Each row has a hidden value; after the row comes its tier, the name of the range that the value falls in. Each part has its own.
[ 41   2 -20 -10   5  -4  -7 -35  26 -45  49  10  -1  -9  52  -6  -4   0
   2   5   3  -3  20  -6   2  -6   5   3   0   3] => L
[ 40   4 -16 -10   1  -6   9 -23  26 -26  45   6   1  -8  61  -4  -1   1
   2   3   3  11   0  10   2 -10  14   4   2   5] => L
[ 27   3 -18  -8   5 -12   6 -15  30 -55  67  -3  12  -9  42 -16  -2  -1
   0   2   6 -12   0   6   3  -4   7 -13  21   6] => L
[ 22  -7  18   6  -4  21  21   9  11   8  -9   7   0  -7 -16   2  10   8
  -4  16  -5  20 -29  17  -5  -2  16 -20  11   0] => L
[ -8  -4  18  -5  -5  33  19   4 -19  95 -38  38 -11   5 -10  19  -3  -2
  -2  16  -1   6  13  11  -5   4   2   8   0   2] => S
[-3  0 -6 -4 -1  2 23 -8  6 10  4 18 -4 -1 41 10 -5 -4  0  2  7 -4 14 -5
 -9  3 13 -2 18  8] => S
[ 16   3 -17  -5   6  -8 -24  -6  21 -47  70  -1  16  -7  38 -15   0   1
  -2   2   3  -5   0   9   6  -1  -3 -22  34   8] => L
[-21  -2   1   2   3  -3  -9 -19  -2 -18  23  11  -2  -1 -17   4  -6  -6
   3  -1   8 -24  29 -12  -3   2   2   2  10   2] => S
[-14  -7  21   2  -2  29   3   1  -8  40  10  34   1   0 -48   7  -1  -4
  -2  19   8 -11  10  10  -1   7   3  -8  32   4] => S
[ 29   5  -8  -4  -3   4  37  -5  17  21   3   2  -1  -5  49  -1  -3   5
   0   4   0  20 -14   6  -8  -1  26   2   5   7] => L
[ -4  -3 -10   0   5  -7 -40 -24   8 -25  43  13   4  -1 -13  -6  -1  -8
   6   0  11 -21  28 -21   2  -3 -13   5   8   1] => S
[ 30   4  -8  -3  -1 -14   7 -12  21 -20  41  -9   3  -8  44  -6   1   1
   4  -2  -1   9 -12  11   1 -11  13   3  -7   3] => L
[  6  -2   4   1   4   1 -27 -26   4 -25  20  15  -9  -6 -31   7  -1   2
   5  -3   1   7  29 -16  -2  -6   9  10  -7   3] => S
[-25  -3  11   0  -3  23  25  10 -13  55 -19  28  -3   3 -17   8  -6  -7
  -1  11   8 -21  10   4  -5  13  -2  -7  28   3] => S
[ 28  -4  10  -1  -6  26  49  11  10  38 -21  23  -5  -6  46   9   1   6
  -5  22  -2  19 -20  18  -8   4  19 -12  21   3] => L
[ 28   1 -13 -10   2  -6  20  -7  31 -24  60  -2  14  -9  61 -13  -1  -3
  -1   7   4 -12  -9  25   1  -6   7 -16  22   7] => L
[-17  -5  16   1   0  24   5  -1  -8  35 -10  26  -5   0 -42   9  -5  -5
   1   9   6 -14  14   2  -2   9   2  -2  20   3] => S
[-16   2  -9  -1  -2 -12  34   1  -1  11   8   6  -2   1  53   9  -6  -7
  -1  -6  12 -17  16  -3 -11   4   9 -10  18   7] => S
[  8  -2  17   2  -2  17 -15  -6  -7  30 -31  15 -11  -1 -40  20   2   6
   5   3  -6  29   6  -5  -3  -2  16  20  -7   2] => S
[ 28   2 -43 -18   0 -12  64 -19  32   8  28  12   1  -6 127  -2 -10  -5
  -1  -1   7 -16  24   2  -6   5   5  -8  10   7] => L
[ 28   2  -8  -7  -5   6  57   5  21  33  11  11   4  -6  54   2   1   7
  -4  14   0  19 -25  24  -6  -1  29 -14  23  11] => L
[ 39   3 -12  -4   4 -10 -14 -27  28 -47  41  -6   0 -10  37  -8   0   4
   5   0  -3   7   2  -1   3 -12  12   8 -10   2] => L
[-21   0   6   0  -1  27   0  -6 -19  42 -32  30 -13   4 -27  14  -8  -3
   2   5   5 -15  29 -16  -2  13  -8   6   6   0] => S
[ -6   0 -24  -2   0 -20   7 -13  11 -32  40  13   5  -1  61  -5  -3 -10
   0  -6  13 -26  15 -10  -3  -2 -12 -12  13   7] => S
[  5   6 -25  -4  -2 -30  18  -9  15 -33  26 -13   2  -4  86  -7  -3   1
   1 -19   4  -2   4  -3  -3  -5   6   1  -9   4] => L
[-24   1  -6  -3   4  10   2 -19  -9   5   5  25  -9   3 -14   1 -14  -8
  -2   5  10 -29  43 -21  -2  13  -1   1  18   1] => S
[-10   4 -11  -2   0 -13  19 -14   0  -5   9   8  -7   0  39  10  -8  -7
  -2 -17   6 -23  25 -13  -9  -1   7   4   7   6] => S
[ 10  -7  24   9  -6  18  21  23   4  24 -24  -1   0  -6 -22   3   8   6
  -1  15  -4  27 -38  17  -7   2  14 -18  18  -2] => S
[ 22   5 -18  -7  -5 -14  45   2  22  17  20  -6   4  -5  89  -4  -1   2
   1   1   2  11 -15  18  -6  -5  20  -1   6   8] => L
